Below are the code and all the weights of a small trained network. Each question names an input and a target symbol and asks about switching units off, where a switched-off unit gives its printed mean instead of its output.

import numpy as np


def w(rows, s, z=0):
    codes = np.array(rows[::2]) - 128.0
    scale = np.full(codes.shape[1], s)
    scale[-1] = z or s
    return codes * scale


def norm(h):
    return h / np.sqrt((h * h).mean(-1, keepdims=True) + 1e-5)


def f(y):
    return y / 2 * (1 + np.tanh(0.7978845608 * (y + 0.044715 * y**3)))


def softmax(a):
    e = np.exp(a - a.max(-1, keepdims=True))
    return e / e.sum(-1, keepdims=True)


def log_softmax(a):
    a = a - a.max(-1, keepdims=True)
    return a - np.log(np.exp(a).sum(-1, keepdims=True))


def net(x, mask):
    ids = ['ΘΛβγεζηπστφω'.index(c) for c in x.split()]
    T = len(ids)
    res = E[ids] + P[:T]
    u = 0
    for l in range(3):
        q, k, v = (norm(res) @ M[l].T for M in (Q, K, V))
        z = softmax(np.where(np.tri(T) > 0, q @ k.T / 2**0.5, -1e9)) @ v
        res = res + np.where(mask[u], z, O[l][:, -1]) @ O[l][:, :-1]
        u += 1
        y = f(norm(res) @ A[l][:, :-1].T + A[l][:, -1])
        res = res + np.where(mask[u : u + 4], y, B[l][:, -1]) @ B[l][:, :-1]
        u += 4
    return log_softmax(norm(res)[-1] @ U[:, :-1].T + U[:, -1])


Q, K, V, O, A, B = {}, {}, {}, {}, {}, {}
E = w([
[160,108,205],'Θ',
[155,74,134],'Λ',
[196,78,139],'β',
[83,176,8],'γ',
[83,137,254],'ε',
[139,108,154],'ζ',
[126,154,230],'η',
[71,125,177],'π',
[166,249,223],'σ',
[136,231,91],'τ',
[62,106,182],'φ',
[143,186,244],'ω',
],0.0093)
P = w([
[254,121,212],'0',
[100,77,130],'1',
[22,48,117],'2',
[83,72,111],'3',
[52,71,120],'4',
[48,83,147],'5',
],0.005)
Q[0] = w([
[98,128,48],'L0H0',
[118,37,253],'L0H0',
],0.011)
K[0] = w([
[130,57,225],'L0H0',
[2,210,37],'L0H0',
],0.008)
V[0] = w([
[91,1,198],'L0H0',
[202,68,161],'L0H0',
],0.0082)
O[0] = w([
[254,148,119,4],'L0H0',
[156,189,100,118],'L0H0',
],0.0074,0.0025)
A[0] = w([
[84,134,53,21],'L0N0',
[254,134,54,4],'L0N1',
[144,97,213,83],'L0N2',
[135,24,252,205],'L0N3',
],0.008,0.0014)
B[0] = w([
[193,73,98,118],'L0N0',
[41,85,114,146],'L0N1',
[174,88,77,185],'L0N2',
[95,37,2,253],'L0N3',
],0.0097,0.0053)
Q[1] = w([
[111,253,253],'L1H0',
[112,94,30],'L1H0',
],0.005)
K[1] = w([
[24,1,195],'L1H0',
[242,196,62],'L1H0',
],0.0056)
V[1] = w([
[179,86,254],'L1H0',
[215,45,226],'L1H0',
],0.0087)
O[1] = w([
[216,170,1,193],'L1H0',
[163,224,33,2],'L1H0',
],0.0079,0.00062)
A[1] = w([
[126,174,207,104],'L1N0',
[249,119,155,7],'L1N1',
[161,153,83,62],'L1N2',
[152,125,129,39],'L1N3',
],0.014,0.0018)
B[1] = w([
[175,74,129,251],'L1N0',
[73,92,9,168],'L1N1',
[113,74,145,222],'L1N2',
[139,186,123,102],'L1N3',
],0.013,0.0031)
Q[2] = w([
[251,79,240],'L2H0',
[182,53,2],'L2H0',
],0.0094)
K[2] = w([
[231,4,189],'L2H0',
[32,93,2],'L2H0',
],0.011)
V[2] = w([
[78,250,105],'L2H0',
[162,181,217],'L2H0',
],0.021)
O[2] = w([
[3,114,169,2],'L2H0',
[144,47,64,14],'L2H0',
],0.02,0.0093)
A[2] = w([
[71,111,182,247],'L2N0',
[156,112,156,38],'L2N1',
[134,94,154,3],'L2N2',
[131,6,144,229],'L2N3',
],0.022,0.0018)
B[2] = w([
[194,94,133,226],'L2N0',
[88,90,81,164],'L2N1',
[51,111,119,129],'L2N2',
[150,252,131,255],'L2N3',
],0.02,0.0055)
U = w([
[96,100,124,68],'Θ',
[88,105,109,103],'Λ',
[119,117,131,47],'β',
[223,64,180,121],'γ',
[104,80,142,113],'ε',
[224,139,115,242],'ζ',
[91,88,113,133],'η',
[78,114,89,90],'π',
[120,143,103,2],'σ',
[118,109,129,32],'τ',
[116,114,128,16],'φ',
[127,250,196,164],'ω',
],0.012,0.0062)

Each question gives the input, a string of symbols that net reads in full, and the target symbol t.
The units are the heads (2 rows each of Q, K, V and O) and the neurons (one row each of A and B). Each row of codes is followed by its name. A weight is (code - 128) times the scale printed after its matrix; where a second scale follows, it is the last column's (O, A, B and U).
mask holds one flag per unit, layer by layer, with each layer's heads first. A switched-off unit (its flag False) gives its mean, the last column of its rows in O or B, instead of its output. The means were averaged over made-up inputs and are rounded, as every weight is.
A unit's drop is (log p(t) with every unit on - log p(t) with that unit switched off) / (log p(t) with every unit on - log p(t) with every unit switched off).
The circuit of an input: a set's keep is (log p(t) with only the set's units on - log p(t) with every unit switched off) / (log p(t) with every unit on - log p(t) with every unit switched off). Starting from the 12 units with the biggest drops (on a tie, the unit counted first), units are removed one at a time, each time the one whose removal leaves the highest keep (on an exact tie, the one counted first), for as long as the keep stays at least 0.8.
circuit, biggest first: the units of the circuit, biggest drop first
k most important neurons: the k neurons with the biggest drops, biggest first
k most important neurons of layer l: the k neurons of layer l with the biggest drops, biggest first
drop of u: that unit's drop, to one decimal
input σ σ τ γ Θ Θ, target γ: 2 most important neurons => L2N0; L2N3
input σ τ φ, target γ: 2 most important neurons => L2N0; L1N1
input σ τ σ, target γ: 3 most important neurons => L1N0; L1N1; L2N3
input ζ ω Θ σ ε η, target ω: most important neuron => L0N3
input σ τ σ γ ω, target γ: circuit, biggest first => L2N0; L1H0; L0H0
input σ τ σ ω Θ ε, target γ: 3 most important neurons => L1N0; L2N0; L1N1
input τ τ Θ ω σ φ, target ω: circuit, biggest first => L2N3; L1H0
input σ φ σ τ ζ, target γ: 3 most important neurons => L2N0; L2N3; L0N0
input τ σ τ ζ, target ω: 3 most important neurons => L2N3; L2N0; L1N2
input σ τ Θ σ σ ε, target γ: 2 most important neurons of layer 0 => L0N2; L0N1
input σ Λ γ τ Θ π, target γ: circuit, biggest first => L1H0; L2N0; L0H0
input σ Θ Λ, target ω: circuit, biggest first => L2H0; L1H0
input σ π ζ, target ω: circuit, biggest first => L2H0; L1H0
input ζ π Θ, target ω: circuit, biggest first => L2H0; L0H0; L1N0; L1N1
input β φ Λ ζ ω, target ω: 2 most important neurons => L1N1; L1N0
input σ σ σ τ σ Λ, target γ: 2 most important neurons => L1N1; L1N0
input γ τ Λ τ Θ, target ω: circuit, biggest first => L2N3; L1H0
input ζ π Θ ζ ω φ, target ω: 3 most important neurons => L1N0; L1N1; L2N0
input σ γ τ σ Θ, target γ: 3 most important neurons => L2N0; L0N0; L2N3
input σ σ η, target ω: circuit, biggest first => L2H0; L1N0
input σ τ σ η, target γ: 2 most important neurons => L2N0; L1N0
input σ τ Λ ζ, target γ: 2 most important neurons of layer 0 => L0N3; L0N0
input η σ σ ε, target ω: 2 most important neurons => L0N3; L1N0
input Λ σ π, target ω: 2 most important neurons => L0N3; L1N0
input η σ Θ β, target ω: drop of L0H0 => 0.4
input σ ω ε τ ω, target γ: drop of L2N3 => 0.6
input σ σ Θ Θ φ γ, target ω: drop of L2H0 => 0.6
input σ σ σ σ Θ π, target ω: drop of L1H0 => 0.3
